Here is a tiny trained network, its code and every weight. The questions are about switching its units off for an input and a class, where a switched-off unit gives its printed mean instead of its output.

import numpy as np


def w(rows, s, z=0):
    codes = np.array(rows[::2]) - 128.0
    scale = np.full(codes.shape[1], s)
    scale[-1] = z or s
    return codes * scale


def norm(h):
    return h / np.sqrt((h * h).mean(-1, keepdims=True) + 1e-5)


def f(y):
    return y / 2 * (1 + np.tanh(0.7978845608 * (y + 0.044715 * y**3)))


def log_softmax(a):
    a = a - a.max(-1, keepdims=True)
    return a - np.log(np.exp(a).sum(-1, keepdims=True))


def net(x, mask):
    res = np.array(x, float).reshape(1, 6) / 4 @ E
    u = 0
    for l in range(2):
        y = f(norm(res) @ A[l][:, :-1].T + A[l][:, -1])
        res = res + np.where(mask[u : u + 6], y, B[l][:, -1]) @ B[l][:, :-1]
        u += 6
    return log_softmax(norm(res)[-1] @ U[:, :-1].T + U[:, -1])


A, B = {}, {}
E = w([
[115,151,120,118,137,101,234,219,140],'x0',
[143,220,99,3,163,80,104,213,96],'x1',
[139,108,189,147,58,168,155,141,39],'x2',
[182,59,101,173,174,169,97,223,152],'x3',
[111,70,250,112,148,90,69,143,87],'x4',
[214,95,168,117,61,9,131,161,123],'x5',
],0.0041)
A[0] = w([
[108,151,192,102,39,123,169,88,61,47],'L0N0',
[68,141,151,191,50,96,237,38,205,70],'L0N1',
[49,220,78,66,159,167,110,74,127,108],'L0N2',
[146,131,75,166,91,106,186,118,207,3],'L0N3',
[63,118,205,176,102,153,192,162,95,119],'L0N4',
[135,186,171,90,1,108,219,103,36,93],'L0N5',
],0.0067,0.0042)
B[0] = w([
[102,32,66,255,51,103,61,84,77,184],'L0N0',
[95,138,175,99,58,120,155,178,241,207],'L0N1',
[29,101,169,45,89,184,30,107,200,234],'L0N2',
[174,180,106,168,104,94,208,159,134,139],'L0N3',
[109,83,143,57,165,170,99,86,136,188],'L0N4',
[108,122,28,153,140,103,80,136,52,253],'L0N5',
],0.0083,0.0049)
A[1] = w([
[109,122,179,150,79,223,86,80,214,94],'L1N0',
[91,97,120,206,196,207,132,82,10,2],'L1N1',
[163,95,136,168,151,89,26,59,106,66],'L1N2',
[188,100,179,206,190,238,167,34,99,44],'L1N3',
[253,97,96,106,114,30,76,83,167,132],'L1N4',
[170,152,56,155,107,119,237,166,180,36],'L1N5',
],0.0062,0.0045)
B[1] = w([
[118,138,107,60,110,159,118,57,221,252],'L1N0',
[253,163,143,191,214,105,107,96,69,152],'L1N1',
[109,81,84,171,58,44,132,180,98,187],'L1N2',
[164,213,145,46,188,137,136,163,105,150],'L1N3',
[103,35,224,133,65,136,146,82,126,188],'L1N4',
[139,188,121,225,149,124,182,85,133,162],'L1N5',
],0.0079,0.0044)
U = w([
[189,160,103,219,67,30,204,129,212,158],'0',
[175,98,249,31,186,78,139,198,138,125],'1',
[139,224,61,185,199,195,199,159,103,42],'2',
[180,105,145,204,105,100,180,61,108,2],'3',
[45,108,145,46,95,229,89,62,238,172],'4',
[208,184,138,125,233,194,88,72,52,84],'5',
[80,17,130,176,22,62,64,97,40,163],'6',
[81,221,14,81,130,75,94,184,66,113],'7',
],0.014,0.0093)

Each question gives the input, the list of numbers given to net, and the class t.
The units are the neurons (one row each of A and B). Each row of codes is followed by its name. A weight is (code - 128) times the scale printed after its matrix; where a second scale follows, it is the last column's (A, B and U).
mask holds one flag per neuron, layer by layer. A switched-off neuron (its flag False) gives its mean, the last column of its row in B, instead of its output. The means were averaged over made-up inputs and are rounded, as every weight is.
A unit's drop is (log p(t) with every unit on - log p(t) with that unit switched off) / (log p(t) with every unit on - log p(t) with every unit switched off).
The circuit of an input: a set's keep is (log p(t) with only the set's units on - log p(t) with every unit switched off) / (log p(t) with every unit on - log p(t) with every unit switched off). Starting from all 12 units, units are removed one at a time, each time the one whose removal leaves the highest keep (on an exact tie, the one counted first), for as long as the keep stays at least 0.8.
units of the circuit, in order: the units of the circuit, biggest drop first
unit that matters most: the unit with the biggest drop
k most important neurons: the k neurons with the biggest drops, biggest first
top k neurons in layer l: the k neurons of layer l with the biggest drops, biggest first
input [1,0,-1,-5,-1,3], class 6: unit that matters most	L0N0
input [0,5,-1,4,-4,7], class 0: 3 most important neurons	L0N2, L1N5, L0N4
input [2,-4,8,0,8,-4], class 5: units of the circuit, in order	L1N1, L0N2
input [-8,-4,4,4,-6,4], class 4: 2 most important neurons	L0N5, L0N0
input [6,2,8,5,-4,4], class 7: 2 most important neurons	L0N5, L0N0
input [-7,-7,-8,6,2,-3], class 5: 2 most important neurons	L0N1, L0N2
input [4,-8,-3,-1,4,7], class 4: top 3 neurons in layer 0	L0N1, L0N4, L0N5
input [5,-5,-3,8,7,-5], class 5: units of the circuit, in order	L0N1, L1N1
input [-8,-7,4,1,-4,7], class 4: 3 most important neurons	L0N1, L0N5, L1N0
input [-1,-2,3,5,6,-2], class 5: 4 most important neurons	L0N2, L0N1, L1N1, L1N4
input [1,-3,0,0,-8,-1], class 0: 2 most important neurons	L0N3, L1N5
input [-1,8,2,5,-7,6], class 0: 4 most important neurons	L0N2, L1N5, L0N4, L1N4
input [-3,5,-1,2,5,4], class 1: 2 most important neurons	L0N0, L0N5
input [6,-8,-2,-5,-2,5], class 0: units of the circuit, in order	L0N3
input [-3,8,-1,4,7,-1], class 1: units of the circuit, in order	L0N5, L0N2
input [6,-3,-8,2,8,5], class 1: top 2 neurons in layer 0	L0N0, L0N5
input [4,-4,7,7,3,-1], class 5: 2 most important neurons	L0N1, L0N2
input [-7,8,0,8,8,-4], class 1: 3 most important neurons	L0N0, L0N5, L0N2
input [8,-3,5,5,-7,-2], class 0: top 2 neurons in layer 0	L0N3, L0N5
input [2,0,5,-4,6,-8], class 6: 4 most important neurons	L0N0, L0N1, L1N1, L0N5
input [4,1,-7,-2,2,4], class 0: units of the circuit, in order	L0N2
input [8,3,1,8,-2,-8], class 2: units of the circuit, in order	L0N2, L1N0
input [8,0,4,-7,-6,1], class 6: 2 most important neurons	L0N0, L0N5
input [1,-8,-4,-4,-3,5], class 0: top 2 neurons in layer 0	L0N3, L0N2
input [5,-8,1,5,0,5], class 4: top 3 neurons in layer 0	L0N4, L0N5, L0N1
